Below is a small trained network, with its code and all its weights. Each question gives an input and a class and asks what happens when units are switched off, that is, made to give their printed mean instead of their output.

import numpy as np


def w(rows, s, z=0):
    codes = np.array(rows[::2]) - 128.0
    scale = np.full(codes.shape[1], s)
    scale[-1] = z or s
    return codes * scale


def f(y):
    return np.maximum(y, 0)


def log_softmax(a):
    a = a - a.max(-1, keepdims=True)
    return a - np.log(np.exp(a).sum(-1, keepdims=True))


def net(x, mask):
    res = np.array(x, float).reshape(1, 5) / 4 @ E
    y = f(res @ A[0][:, :-1].T + A[0][:, -1])
    res = res + np.where(mask, y, B[0][:, -1]) @ B[0][:, :-1]
    return log_softmax(res[-1] @ U[:, :-1].T + U[:, -1])


A, B = {}, {}
E = w([
[114,189,109,126,130,77,164,122,72,56,63,183],'x0',
[180,49,118,74,148,63,168,213,156,185,81,181],'x1',
[59,199,99,202,168,216,180,101,64,127,125,110],'x2',
[105,139,159,141,6,105,157,93,85,51,95,120],'x3',
[180,103,90,65,191,63,62,152,108,150,153,169],'x4',
],0.014)
A[0] = w([
[32,197,179,197,26,223,152,34,112,36,145,66,73],'N0',
[166,183,109,89,101,63,52,76,94,26,153,128,69],'N1',
[152,156,85,182,194,206,136,111,185,192,209,74,88],'N2',
[156,101,79,139,137,141,138,128,123,109,154,112,45],'N3',
[88,154,136,146,153,99,161,127,127,139,151,136,3],'N4',
[114,94,139,99,206,218,89,90,155,237,189,75,86],'N5',
[143,164,122,121,110,141,136,150,168,87,148,106,52],'N6',
[81,101,109,163,133,181,89,118,111,168,147,98,85],'N7',
[231,2,160,58,98,66,135,155,248,182,170,128,64],'N8',
[127,131,159,182,135,132,130,121,122,73,118,103,45],'N9',
[121,138,91,100,117,115,100,106,115,87,124,122,59],'N10',
[126,147,137,152,132,116,129,146,123,120,136,104,77],'N11',
[86,117,129,113,119,121,116,151,127,134,131,129,48],'N12',
],0.0097,0.007)
B[0] = w([
[103,161,224,236,35,243,236,26,139,7,84,18,253],'N0',
[144,88,121,97,207,2,139,47,186,29,211,183,166],'N1',
[105,163,115,122,172,218,88,115,125,195,213,218,191],'N2',
[123,149,126,130,82,160,137,113,116,182,125,155,130],'N3',
[126,96,122,52,101,125,158,97,152,197,96,113,133],'N4',
[133,203,131,209,180,177,29,218,147,186,183,118,191],'N5',
[106,107,112,135,119,143,95,107,14,149,165,132,133],'N6',
[173,175,107,79,103,217,97,119,138,151,131,93,162],'N7',
[119,72,170,81,44,88,25,218,87,155,33,46,210],'N8',
[153,100,86,112,63,144,146,133,162,134,106,138,148],'N9',
[126,133,99,111,154,145,91,142,73,54,155,130,138],'N10',
[231,92,141,70,72,173,145,177,128,127,114,142,132],'N11',
[105,123,39,134,62,148,115,134,174,117,144,116,128],'N12',
],0.0071,0.035)
U = w([
[106,167,154,156,163,174,80,157,143,174,183,127,168],'0',
[131,96,179,96,68,76,66,178,136,147,92,100,67],'1',
[131,131,148,89,133,42,116,90,134,68,168,169,44],'2',
[100,162,185,175,56,164,166,83,139,77,141,94,255],'3',
[80,168,76,132,163,118,253,187,102,148,38,192,46],'4',
],0.012,0.002)

Each question gives the input, the list of numbers given to net, and the class t.
The units are the neurons (one row each of A and B). Each row of codes is followed by its name. A weight is (code - 128) times the scale printed after its matrix; where a second scale follows, it is the last column's (A, B and U).
mask holds one flag per neuron, in row order. A switched-off neuron (its flag False) gives its mean, the last column of its row in B, instead of its output. The means were averaged over made-up inputs and are rounded, as every weight is.
A unit's drop is (log p(t) with every unit on - log p(t) with that unit switched off) / (log p(t) with every unit on - log p(t) with every unit switched off).
The circuit of an input: a set's keep is (log p(t) with only the set's units on - log p(t) with every unit switched off) / (log p(t) with every unit on - log p(t) with every unit switched off). Starting from the 12 units with the biggest drops (on a tie, the unit counted first), units are removed one at a time, each time the one whose removal leaves the highest keep (on an exact tie, the one counted first), for as long as the keep stays at least 0.8.
units of the circuit, in order: the units of the circuit, biggest drop first
most important unit: the unit with the biggest drop
top k neurons: the k neurons with the biggest drops, biggest first
drop when u is switched off: that unit's drop, to one decimal
input [-6,6,-4,-8,-6], class 1: most important unit : N8
input [8,-8,5,-6,7], class 2: top 2 neurons : (N1; N0)
input [8,-1,4,-3,7], class 2: units of the circuit, in order : (N0; N1)
input [0,2,2,2,6], class 2: units of the circuit, in order : (N0; N8; N5)
input [-6,-8,-8,6,7], class 1: top 2 neurons : (N8; N2)
input [1,3,2,2,2], class 4: units of the circuit, in order : (N0; N8; N5)
input [8,5,-3,3,-5], class 4: units of the circuit, in order : (N0; N8)
input [8,1,-4,-4,-5], class 4: top 3 neurons : (N0; N8; N1)
input [-5,-1,6,1,2], class 0: top 2 neurons : (N5; N2)
input [3,2,3,-3,4], class 4: top 3 neurons : (N0; N8; N5)
input [5,6,1,-2,-5], class 4: drop when N0 is switched off : 0.8
input [4,-3,1,0,6], class 2: drop when N0 is switched off : 0.2
input [8,2,7,-3,7], class 4: drop when N0 is switched off : 0.4
input [6,4,7,-4,-1], class 4: units of the circuit, in order : (N0)
